(185): [ 8.12  0.94 -2.22 -0.32  1.45]
(37): [-3.35  0.29 -0.32 -0.19  0.33]
(172): [ 6.44  2.07 -1.73 -0.27  1.99]
(61): [ 7.40 -3.34  0.29 -0.32  1.61]
(2): [ 7.43  0.80  0.15 -0.27 -2.97]
(43): [ 4.40 -1.35  0.42 -0.27  2.05]
(109): [-3.55  3.89  3.22 -0.09  0.88]
(202): [ 7.63 -3.79 -0.86 -0.36  3.80]
(16): [ 8.31 -3.88 -0.93 -0.37  2.77]
(141): [-0.10  1.59  1.13 -0.19  3.25]
(105): [ 7.63  3.80 -0.86 -3.79 -0.35]
order: [ 0.15  7.43 -2.97 -0.27  0.80]	(2)
which: [ 3.22 -0.09  0.88]	(109)
order: [ 7.63 -0.86  3.80 -0.36 -3.79]	(202)
order: [ 2.77  8.31 -0.93 -3.88 -0.37]	(16)
which: [-0.32  1.45]	(185)
which: [-3.34  0.29 -0.32]	(61)
which: [ 0.80  0.15 -0.27 -2.97]	(2)

(93): [ 1.41  1.69  1.11 -2.25 -0.60 -1.08  1.84  1.06 -2.43]
(202): [ 1.41 -0.60  1.85  1.06  1.69  1.11 -2.43 -2.25 -1.08]
(16): [ 2.01 -4.49 -1.74  1.15  0.15 -1.15  2.84 -0.08 -1.12]
(43): [-2.28 -4.18 -2.30  0.29 -1.13  2.37 -0.98  1.41 -1.38]
(61): [-3.24  9.67  5.08 -2.52 -1.27  1.73  0.43  0.93 -1.14]
(185): [ 2.26  2.54 -0.99  1.88 -0.57 -0.30 -1.12  0.49 -2.09]
(37): [-1.12 -2.98  0.31  3.74  2.63 -2.01  1.92 -1.89  2.53]
(172): [ 2.53 -2.01  0.31 -1.12  2.63  3.74  1.92 -1.90 -2.98]
(105): [ 3.73 -5.82  2.18 -0.63 -0.96 -1.12 -0.08 -5.88 -0.28]
which: [ 1.41 -0.60  1.85  1.06  1.69  1.11 -2.43 -2.25 -1.08]	(202)
order: [-2.43  1.06  1.84 -1.08 -0.60 -2.25  1.11  1.69  1.41]	(93)
order: [-2.98 -1.90  1.92  3.74  2.63 -1.12  0.31 -2.01  2.53]	(172)
which: [-0.08 -1.12]	(16)
order: [-1.08 -2.43 -2.25  1.41 -0.60  1.11  1.85  1.69  1.06]	(202)
order: [ 2.53 -1.89  1.92 -2.01  2.63  3.74  0.31 -2.98 -1.12]	(37)

(185): [ 0.02  0.38 -0.21  0.07 -0.04  0.40  0.31  0.08]
(43): [ 0.40  0.31  0.08 -0.04  0.38  0.06 -0.21  0.02]
(61): [-1.31 -2.78 -1.53 -0.98  2.74 -0.39  2.43  4.60]
(37): [-0.08 -0.52  0.50  0.07 -0.03 -0.49  0.23  0.03]
order: [ 0.31  0.40  0.08 -0.21  0.02  0.07  0.38 -0.04]	(185)
which: [-2.78 -1.53 -0.98  2.74 -0.39]	(61)
order: [ 0.08  0.02  0.38 -0.21  0.07 -0.04  0.40  0.31]	(185)
which: [ 0.02  0.38 -0.21  0.07 -0.04  0.40  0.31  0.08]	(185)

(172): [-8.63  0.74  1.90 -9.54]
(93): [ 0.74 -8.63  1.90 -9.55]
(185): [-8.63  0.74  1.90 -3.21]
order: [-9.54  1.90  0.74 -8.63]	(172)
which: [ 0.74  1.90 -3.21]	(185)

(61): [-4.07 -3.15  3.86  3.38  0.84 -3.40]
(109): [ 3.23 -4.66 -0.06  0.54  5.95 -3.40]
(43): [ 3.24  3.55 -4.89  4.90 -0.82  3.00]
(105): [-8.31  1.46 -3.39 -1.77  2.43 -1.66]
(141): [-0.42 -0.95 -3.28  4.90 -0.82  3.00]
(202): [-4.00 -7.16 -2.45 -2.15  1.47  1.48]
(37): [-3.26 -4.57 -4.82  5.11  2.39  3.70]
(172): [-5.20  3.38  3.86 -3.15  2.34  0.94]
(16): [ 6.13 -1.70  2.63  0.75  0.63  3.84]
order: [-3.40 -4.07 -3.15  3.86  3.38  0.84]	(61)
which: [-3.26 -4.57 -4.82  5.11  2.39]	(37)
which: [ 3.24  3.55 -4.89  4.90 -0.82  3.00]	(43)
which: [-3.15  3.86  3.38]	(61)

(43): [-4.33 -0.55  3.65  2.91 -4.13  2.60  4.70  0.43  1.94  1.97 -3.09  2.97
  3.46 -3.53]
(172): [-1.31  0.69  4.56  4.08 -5.55  2.90  7.99  1.00  4.14  1.70 -5.72  2.92
  3.25 -0.11]
(109): [-1.31  0.69  4.56  4.08 -5.55  2.90  7.99  1.00  4.14  1.70 -6.64  2.27
  2.88  0.02]
(16): [ 3.25 -5.72 -0.11 -1.31  0.69 -5.55  1.00  4.56  4.07  4.14  1.70  7.99
  2.92  2.90]
order: [ 2.60  4.70  0.43  1.94  1.97 -3.09  2.97  3.46 -3.53 -4.33 -0.55  3.65
  2.91 -4.13]	(43)
order: [-0.11  3.25  2.92 -5.72  1.70  4.14  1.00  7.99  2.90 -5.55  4.08  4.56
  0.69 -1.31]	(172)
which: [ 3.25 -5.72 -0.11 -1.31  0.69 -5.55  1.00  4.56  4.07  4.14  1.70  7.99
  2.92  2.90]	(16)
order: [-5.72 -5.55 -1.31 -0.11  0.69  1.00  1.70  2.90  2.92  3.25  4.08  4.14
  4.56  7.99]	(172)

(105): [ 4.69  0.15 -6.75 -2.93]
(202): [ 0.13  4.69 -6.75  0.15]
(109): [ 0.15 -6.75  4.70  0.15]
(141): [ 0.15  0.14  4.69 -6.75]
order: [ 0.15 -6.75  0.13  4.69]	(202)
order: [ 0.15 -6.75  4.69  0.13]	(202)
order: [-6.75 -2.93  0.15  4.69]	(105)
which: [-6.75  4.70  0.15]	(109)
order: [ 0.14  4.69 -6.75  0.15]	(141)
which: [ 0.15 -6.75  4.70]	(109)

(43): [-1.51  1.73 -3.13 -1.62  1.17 -1.77 -1.89  0.92 -3.36 -2.99  1.38 -3.29
  4.59  3.99 -1.41 -2.85 -1.87  0.76  0.93  0.37]
(141): [-2.66  0.74  0.82  1.08 -0.43  0.30 -0.24  0.02 -0.85  0.28  0.60 -1.95
  0.46  1.50 -0.84 -0.35 -4.25  1.56  0.40  2.18]
(16): [ 0.02 -4.25  0.46 -2.66  1.50 -0.85  0.60 -0.35 -1.95  0.30 -0.84  1.08
 -0.43 -0.24  1.57  0.74  0.40  2.18  0.82  0.28]
order: [-4.25 -2.66 -1.95 -0.85 -0.84 -0.43 -0.35 -0.24  0.02  0.28  0.30  0.40
  0.46  0.60  0.74  0.82  1.08  1.50  1.56  2.18]	(141)
which: [ 0.46 -2.66  1.50 -0.85  0.60 -0.35 -1.95  0.30 -0.84  1.08 -0.43 -0.24]	(16)
order: [ 2.18  0.40  1.56 -4.25 -0.35 -0.84  1.50  0.46 -1.95  0.60  0.28 -0.85
  0.02 -0.24  0.30 -0.43  1.08  0.82  0.74 -2.66]	(141)
which: [ 1.50 -0.85  0.60 -0.35 -1.95  0.30 -0.84  1.08]	(16)
order: [ 0.60  0.74  1.08  0.46  0.28 -0.84  0.30  0.40 -0.43  2.18 -4.25 -1.95
  1.57 -2.66  0.82  1.50 -0.35 -0.85  0.02 -0.24]	(16)
order: [ 2.18  1.56  1.08 -0.43  0.30 -1.95  1.50 -4.25 -0.85 -0.24  0.82  0.02
  0.28  0.46 -2.66 -0.84  0.40  0.74 -0.35  0.60]	(141)

(2): [ 5.23  2.83 -0.38 -0.49  2.90]
(37): [ 9.91 -2.83  0.37  0.33  3.22]
(185): [ 5.58 -1.84 -0.36  6.20 -6.24]
(16): [ 7.00 -1.21  0.37  3.59  7.81]
(105): [ 0.51  4.06 -0.72  2.39  2.94]
(172): [-0.72  4.06  2.95  2.39  0.51]
(93): [-4.05  0.37  0.33  3.22 -2.83]
order: [ 2.39  2.94  0.51  4.06 -0.72]	(105)
which: [-2.83  0.37  0.33  3.22]	(37)

(109): [-1.21 -2.13  1.05  0.08 -0.91  0.40  1.56  0.64  0.21 -0.65  2.09  3.82
 -2.37  0.41 -1.69 -1.79  0.48  0.10  1.27 -0.07 -0.51  0.43 -0.69 -3.32
 -0.05  2.66 -2.48  1.46  0.97  0.86 -2.45  0.74  2.34  0.31]
(141): [ 0.37  0.22  1.66  0.26 -0.31 -1.19 -0.02 -0.21  0.59 -1.73 -2.08  0.94
 -0.61 -0.95 -0.15  0.25 -0.55 -1.44  0.17 -0.05  1.12  0.75  2.74 -0.75
  0.97  2.18 -0.44  0.72 -0.71  1.37  1.71  0.71 -1.23 -1.89]
(172): [ 4.52  0.98  4.78 -1.88  4.28  2.07  0.04 -2.44  3.66  3.52 -0.27 -2.52
  0.44  0.06  3.20  0.77  2.64  0.86 -1.50  6.65 -0.59 -1.35  0.46  0.26
 -0.73 -0.06  1.03  0.54  0.15 -0.50 -1.43  1.79  5.96  2.14]
(61): [-0.74 -2.90  0.07 -0.84 -1.74  0.96  2.70 -0.64 -0.30 -1.33  3.70 -0.61
 -2.27 -0.41  0.40 -2.13 -0.95  1.79  0.42  0.14  3.16  0.51 -0.88 -0.62
 -0.02  5.12 -2.40  0.47 -1.24 -1.44 -1.45  1.66  0.53 -0.31]
(2): [-0.30  0.75  0.26  0.58  1.64  3.22  0.26 -2.35  0.57  1.20 -2.69 -2.39
  1.17 -2.90 -0.78 -0.08  2.05  2.67 -1.56  0.34 -2.06 -0.66  0.03 -1.75
 -0.23  2.26  0.95 -1.45 -1.21  9.23 -0.81  0.13  1.40  2.33]
(202): [ 0.23  3.57  0.19 -0.72 -0.72  0.75  1.31  0.80  1.85 -2.41  2.30  0.38
  0.10  2.99  0.37 -0.40  0.00 -0.48 -0.79  1.81 -1.39 -0.82 -0.49  1.27
  0.32 -0.19 -2.42  0.95  1.33 -1.44 -1.44  0.51  0.38 -1.66]
(185): [-0.30  0.75  0.26  0.58  1.64  3.22  0.26 -2.35  0.57  1.20 -2.69 -2.39
  1.17 -2.90 -0.78 -0.08  2.05  2.67 -1.56  2.65  1.59 -2.17  0.28  1.21
 -0.58  0.29  1.37  0.08 -0.45 -1.57  1.37 -0.03  0.93  3.00]
(105): [ 0.61 -0.03  0.48  0.44 -0.39  2.41  1.59  1.85 -0.15  2.40 -0.36 -0.78
  0.62 -0.67 -0.90  2.98  1.16 -0.30  2.19 -0.40  0.28  1.64 -0.88  0.55
 -1.72 -0.04 -3.62  0.35 -1.58 -1.71  5.11 -4.31 -2.02 -0.72]
(93): [ 0.61 -0.03  0.48  0.44 -0.39  2.41  1.59  1.85 -0.15  2.40 -0.36 -0.78
  0.62 -0.67 -0.90  2.98  1.16 -0.30  2.19  0.04  0.28  1.64 -0.88  0.55
 -1.72 -0.04 -3.62  0.35 -0.18 -1.71  5.11 -4.31 -2.02 -0.72]
(43): [-0.81 -2.44  1.93 -3.37 -0.52 -0.63  6.18 -1.56 -1.04  0.12 -0.41  3.03
 -3.53 -1.84  3.97 -1.02  0.26  6.89 -2.35 -0.03 -4.78 -2.10  1.50 -2.51
 -0.29  0.35 -2.70  5.10  4.03 -3.86  2.16  4.15  4.02  4.79]
(37): [-0.45  1.47 -0.50  0.20 -3.00  0.03  0.61 -0.60 -0.52 -1.94  2.05  0.29
  0.26 -0.65 -0.01 -1.37 -0.15  1.71 -1.52 -0.55 -3.04 -1.89  0.31 -0.60
 -1.20 -0.42 -3.13  3.68  0.74 -0.34 -0.12  0.31  0.83 -1.45]
order: [ 0.31 -0.60 -0.01  1.47 -0.55 -1.37  0.74  3.68 -0.45  2.05  0.03  0.83
  0.20 -0.65 -1.45 -3.00 -0.12 -1.89 -0.50 -3.04 -0.34  0.29  1.71 -1.94
 -1.20 -3.13 -1.52 -0.15 -0.52 -0.42  0.61 -0.60  0.31  0.26]	(37)
which: [-3.13  3.68]	(37)
which: [-0.64 -0.30 -1.33  3.70 -0.61 -2.27 -0.41]	(61)

(43): [7.77 1.15 3.27 3.56]
(185): [-4.01 -7.34  6.19 -3.42]
(202): [7.77 3.27 5.56 1.15]
(93): [1.15 7.77 3.27 5.54]
(2): [3.27 7.77 5.56 1.14]
order: [1.14 3.27 7.77 5.56]	(2)
order: [3.56 3.27 1.15 7.77]	(43)
order: [1.14 5.56 7.77 3.27]	(2)
which: [-7.34  6.19 -3.42]	(185)
which: [3.27 7.77 5.56]	(2)
order: [5.56 1.15 7.77 3.27]	(202)

(141): [-2.76  3.85  7.24 -5.38]
(61): [ 3.71  0.23 -2.76  3.87]
(16): [-4.47  0.43 -0.45 -0.91]
which: [ 3.85  7.24 -5.38]	(141)
which: [-4.47  0.43]	(16)
which: [-2.76  3.87]	(61)
which: [-4.47  0.43 -0.45]	(16)
order: [ 3.87  3.71  0.23 -2.76]	(61)

(16): [ 8.15 -6.63  2.77 -0.31  0.38  1.94]
(61): [-7.97  6.65  3.54 -3.50 -0.62  1.03]
(105): [ 0.39  1.94  2.77  8.15 -6.63 -0.31]
(43): [ 8.15 -6.63 -0.31  0.38  2.77  1.94]
(37): [ 0.39 -0.30  8.15  1.94 -6.63  2.77]
order: [ 1.03 -0.62 -3.50  3.54  6.65 -7.97]	(61)
order: [ 1.94  2.77  8.15 -6.63 -0.31  0.39]	(105)
order: [-0.31 -6.63  8.15  2.77  1.94  0.39]	(105)
which: [-0.30  8.15  1.94 -6.63  2.77]	(37)
order: [-6.63  2.77  8.15 -0.31  0.39  1.94]	(105)

(93): [ 4.92  1.40 -4.45  6.37 -1.89 -0.92 -0.95  0.66 -2.48 -2.26 -4.57]
(202): [ 2.03  1.93  0.85  1.83  2.20 -3.48  0.51 -3.01  1.96  3.58 -1.72]
(109): [-3.65 -0.40  5.61 -4.47  2.07 -0.14 -2.67 -3.00  4.84 -0.15 -1.43]
(16): [ 7.38  2.65 -4.67  4.34 -0.66 -4.17 -0.53 -0.35 -3.36  0.60 -4.59]
(2): [-1.39  2.15 -0.14 -0.59  5.25 -3.05  3.75  0.92 -1.61  4.12  2.07]
(185): [-1.89  4.92 -0.95 -2.26  6.37 -0.92 -4.44  1.40  0.66 -2.48 -4.57]
(141): [-2.87  1.27 -0.53  3.07  5.30 -0.79  6.28  1.81 -0.90  4.28  3.36]
(43): [ 0.43 -1.73 -4.71  1.49 -0.46  1.18  1.40  5.53 -5.65  0.13  3.59]
(172): [-3.31  1.51  5.75 -3.40  2.67 -0.83 -2.04 -4.24  5.44 -0.70 -2.76]
(61): [-3.01  2.20  0.85  2.03 -3.48  1.95  0.51  3.58  1.83 -1.72  1.93]
(105): [-1.82 -2.75 -0.03 -3.16  1.49  0.89  2.19  2.98 -1.91  5.05  7.11]
order: [-2.67 -3.00  4.84 -0.15 -1.43 -3.65 -0.40  5.61 -4.47  2.07 -0.14]	(109)
order: [-4.57 -2.26 -2.48  0.66 -0.95 -0.92 -1.89  6.37 -4.45  1.40  4.92]	(93)
order: [ 2.03  2.20 -3.48  0.85 -1.72  1.93 -3.01  1.96  3.58  0.51  1.83]	(202)

(105): [-5.50  3.94 -5.86 -2.56 -6.49  0.00  3.63  0.00  0.00 -0.95]
(61): [-9.65  3.10  9.07 -1.86 -2.33 -0.40 -4.33 -1.46 -0.88  0.00]
(185): [ 0.00  0.00  0.57  2.24  2.44  2.52  2.77  1.78 -1.85  0.13]
(141): [ 0.00 -5.94  0.00 -3.83  4.69  0.00  3.09  4.39 -1.85 -3.66]
(43): [-5.85  3.45 -5.50 -2.81 -6.59  4.04  3.04  5.91 -1.79 -0.73]
(172): [ 0.00  3.09 -3.83  0.00 -5.94  4.39  0.00  4.69 -1.85 -1.84]
(37): [ 0.00  3.26  2.79 -6.61 -3.51  4.66 -4.95  0.00  4.16 -0.91]
(202): [-0.72  2.29 -2.97  0.00 -3.83  1.52  2.49  3.34 -0.72 -1.21]
(16): [-3.51  4.67 -4.95  0.00 -6.61  3.26  2.79  4.16 -0.91  0.00]
(2): [-3.34  0.00  5.45 -1.52 -2.12 -0.94 -2.74 -1.90 -0.57 -4.80]
(93): [ 3.82  4.65  0.00 -1.49 -4.04 -4.35  0.54 -2.71  2.29 -6.66]
order: [-6.61 -4.95 -3.51 -0.91  0.00  0.00  2.79  3.26  4.16  4.67]	(16)
which: [ 3.09 -3.83  0.00 -5.94  4.39  0.00  4.69 -1.85]	(172)

